Below is a small trained network, with its code and all its weights. Each question gives an input and a class and asks what happens when units are switched off, that is, made to give their printed mean instead of their output.

import numpy as np


def w(rows, s, z=0):
    codes = np.array(rows[::2]) - 128.0
    scale = np.full(codes.shape[1], s)
    scale[-1] = z or s
    return codes * scale


def norm(h):
    return h / np.sqrt((h * h).mean(-1, keepdims=True) + 1e-5)


def f(y):
    return np.maximum(y, 0)


def log_softmax(a):
    a = a - a.max(-1, keepdims=True)
    return a - np.log(np.exp(a).sum(-1, keepdims=True))


def net(x, mask):
    res = np.array(x, float).reshape(1, 4) / 4 @ E
    u = 0
    for l in range(2):
        y = f(norm(res) @ A[l][:, :-1].T + A[l][:, -1])
        res = res + np.where(mask[u : u + 3], y, B[l][:, -1]) @ B[l][:, :-1]
        u += 3
    return log_softmax(norm(res)[-1] @ U[:, :-1].T + U[:, -1])


A, B = {}, {}
E = w([
[204,39,200,81,66,72,222],'x0',
[185,194,4,119,93,187,93],'x1',
[133,126,127,132,127,124,126],'x2',
[134,127,126,135,127,124,126],'x3',
],0.0031)
A[0] = w([
[3,184,208,218,217,91,34,1],'0.n0',
[174,140,71,118,92,173,113,161],'0.n1',
[129,240,46,162,149,193,18,93],'0.n2',
],0.0046,0.0051)
B[0] = w([
[220,198,170,2,12,78,116,214],'0.n0',
[163,135,118,133,80,189,138,198],'0.n1',
[74,123,127,178,217,114,116,254],'0.n2',
],0.0065,0.0057)
A[1] = w([
[208,116,62,86,22,226,157,2],'1.n0',
[97,24,151,154,131,135,198,100],'1.n1',
[143,210,148,3,97,67,70,40],'1.n2',
],0.0063,0.0045)
B[1] = w([
[242,76,109,40,1,178,156,211],'1.n0',
[71,138,144,210,177,101,145,195],'1.n1',
[149,219,241,43,41,19,30,253],'1.n2',
],0.007,0.0049)
U = w([
[95,255,243,30,93,29,22,251],'0',
[229,43,56,72,10,227,226,228],'1',
[41,219,15,204,230,229,37,250],'2',
[30,28,64,31,159,112,99,1],'3',
[15,37,68,31,144,122,109,1],'4',
[29,33,246,228,182,22,251,188],'5',
],0.0084,0.0069)

Each question gives the input, the list of numbers given to net, and the class t.
The units are the neurons (one row each of A and B). Each row of codes is followed by its name. A weight is (code - 128) times the scale printed after its matrix; where a second scale follows, it is the last column's (A, B and U).
mask holds one flag per neuron, layer by layer. A switched-off neuron (its flag False) gives its mean, the last column of its row in B, instead of its output. The means were averaged over made-up inputs and are rounded, as every weight is.
A unit's drop is (log p(t) with every unit on - log p(t) with that unit switched off) / (log p(t) with every unit on - log p(t) with every unit switched off).
The circuit of an input: a set's keep is (log p(t) with only the set's units on - log p(t) with every unit switched off) / (log p(t) with every unit on - log p(t) with every unit switched off). Starting from all 6 units, units are removed one at a time, each time the one whose removal leaves the highest keep (on an exact tie, the one counted first), for as long as the keep stays at least 0.8.
circuit, biggest first: the units of the circuit, biggest drop first
k most important neurons: the k neurons with the biggest drops, biggest first
k most important neurons of layer l: the k neurons of layer l with the biggest drops, biggest first
drop of u: that unit's drop, to one decimal
input [1,8,-7,0], class 1: circuit, biggest first	[1.n0]
input [-6,1,2,1], class 2: circuit, biggest first	[0.n2 1.n2]
input [2,-6,1,-8], class 5: circuit, biggest first	[0.n0 1.n2]
input [5,1,4,-5], class 1: circuit, biggest first	[0.n0 1.n2]
input [4,-2,8,7], class 5: circuit, biggest first	[0.n0 1.n2]
input [2,0,-7,5], class 5: 2 most important neurons	[0.n1 0.n0]
input [3,0,-7,5], class 5: 4 most important neurons	[0.n1 0.n0 1.n2 1.n1]
input [2,-1,-3,-5], class 5: 3 most important neurons	[0.n0 0.n1 1.n2]
input [0,4,-3,-5], class 2: circuit, biggest first	[0.n0 1.n2]
input [7,2,-2,7], class 1: 2 most important neurons of layer 0	[0.n2 0.n0]
input [5,2,2,-4], class 1: 2 most important neurons of layer 0	[0.n2 0.n0]
input [-1,8,-5,6], class 2: drop of 0.n0	0.4
input [3,-8,3,-4], class 5: drop of 0.n0	0.5
input [1,-8,-6,7], class 5: drop of 1.n1	0.0
input [-2,7,-1,-5], class 2: most important neuron of layer 0	[0.n2]
input [6,-1,-3,-4], class 5: 2 most important neurons of layer 0	[0.n0 0.n1]
